[[137 108]
 [135 127]
 [136 107]
 [129 135]
 [135 132]]
->
[[137 108]
 [135 127]]

[[132 125 127 110 135]
 [152 127 123 113 133]
 [111 127 128 129 131]]
->
[[132 125]
 [152 127]]

[[143 106]
 [142 124]
 [105 147]
 [151 147]
 [105 139]]
->
[[143 106]
 [142 124]]

[[122 129 129]
 [116 121 120]
 [136 130 107]
 [119 135 135]
 [119 113 154]]
->
[[122 129]
 [116 121]]

[[142 116 124 112]
 [145 116 147 105]
 [134 126 131 122]]
->
[[142 116]
 [145 116]]

[[121 130 110 136 122]
 [137 106 109 131 108]
 [123 129 109 151 121]
 [127 127 115 115 122]]
->
[[121 130]
 [137 106]]

[[115 131 117 146 122]
 [105 136 113 127 140]
 [116 139 136 102 132]]
->
[[115 131]
 [105 136]]

[[123 136 142 122]
 [114 107 121 122]
 [127 128 121 125]
 [121 137 132 116]]
->
[[123 136]
 [114 107]]
---
[[130 137 132 120 128 119 136 134]
 [130 135 132 119 128 121 136 135]
 [130 125 130 123 125 139 134 121]
 [130 131 131 119 127 132 134 131]
 [130 149 132 125 125 122 127 119]
 [130 121 130 124 125 139 133 121]
 [130 100 132 122 127 120 130 136]]
->
[[130 100 132 122 127 120 130 136]
 [130 121 130 124 125 139 133 121]
 [130 125 130 123 125 139 134 121]
 [130 131 131 119 127 132 134 131]
 [130 135 132 119 128 121 136 135]
 [130 137 132 120 128 119 136 134]
 [130 149 132 125 125 122 127 119]]

[[136 134 127 126 132 147 139 128 111 141 134 121]
 [146 129 144 125 107 118 128 134 114 105 126 142]
 [148 124 112 137 129 122 126 105 142 110 151 149]
 [123 105 112 126 124 128 146 150 108 150 136 132]
 [114 108 126 123 142 111 114 115 137 125 124 117]
 [120 120 144 146 137 131 122 132 111 112 123 136]]
->
[[123 105 112 126 124 128 146 150 108 150 136 132]
 [114 108 126 123 142 111 114 115 137 125 124 117]
 [120 120 144 146 137 131 122 132 111 112 123 136]
 [148 124 112 137 129 122 126 105 142 110 151 149]
 [146 129 144 125 107 118 128 134 114 105 126 142]
 [136 134 127 126 132 147 139 128 111 141 134 121]]

[[110 129 121 131 111 106]
 [100 133 129 119 144 131]
 [112 114 104 122 129 136]
 [104 138 134 128 123 108]
 [103 126 119 118 144 137]
 [114 119 109 131 110 114]
 [108 118 110 118 138 139]
 [115 113 103 126 119 127]
 [100 139 136 124 136 118]]
->
[[115 113 103 126 119 127]
 [112 114 104 122 129 136]
 [108 118 110 118 138 139]
 [114 119 109 131 110 114]
 [103 126 119 118 144 137]
 [110 129 121 131 111 106]
 [100 133 129 119 144 131]
 [104 138 134 128 123 108]
 [100 139 136 124 136 118]]

[[134 136 125 123 130 132 116 126 128 138 130 118 115]
 [117 141 128 117 130 127 113 132 117 140 119 137 117]
 [116 132 112 126 135 143 116 117 144 107 132 150 140]
 [118 121 148 136 121 135 124 132 127 142 135 115 143]]
->
[[118 121 148 136 121 135 124 132 127 142 135 115 143]
 [116 132 112 126 135 143 116 117 144 107 132 150 140]
 [134 136 125 123 130 132 116 126 128 138 130 118 115]
 [117 141 128 117 130 127 113 132 117 140 119 137 117]]

[[117 116 121 139 134 116 126 138 135 153]
 [139 125 126 124 137 118 137 131 119 124]
 [123 130 123 127 127 130 121 119 118 129]
 [138 124 135 127 117 133 126 124 131 137]
 [128 119 127 138 125 135 133 128 123 132]
 [114 133 138 124 144 120 133 131 121 127]
 [136 128 131 144 119 124 121 114 131 118]
 [125 126 125 146 117 123 118 117 138 134]]
->
[[117 116 121 139 134 116 126 138 135 153]
 [128 119 127 138 125 135 133 128 123 132]
 [138 124 135 127 117 133 126 124 131 137]
 [139 125 126 124 137 118 137 131 119 124]
 [125 126 125 146 117 123 118 117 138 134]
 [136 128 131 144 119 124 121 114 131 118]
 [123 130 123 127 127 130 121 119 118 129]
 [114 133 138 124 144 120 133 131 121 127]]

[[124 136 123 112 147 126 123 120 128 103 140 125]
 [119 122 131 145 125 132  99 142 129 128 115 138]
 [133 130 125 115 133 112 133 116 156 126 114 121]
 [118 128 134 111 114 124 119 137 146 120 140 112]
 [126 131 156 123 105 124 126 114 139 125 122 125]
 [138 111 141 148 146 124 132 117 128 133 136 142]]
->
[[138 111 141 148 146 124 132 117 128 133 136 142]
 [119 122 131 145 125 132  99 142 129 128 115 138]
 [118 128 134 111 114 124 119 137 146 120 140 112]
 [133 130 125 115 133 112 133 116 156 126 114 121]
 [126 131 156 123 105 124 126 114 139 125 122 125]
 [124 136 123 112 147 126 123 120 128 103 140 125]]

[[107 128]
 [122 127]
 [122 132]
 [127 133]]
->
[[122 127]
 [107 128]
 [122 132]
 [127 133]]
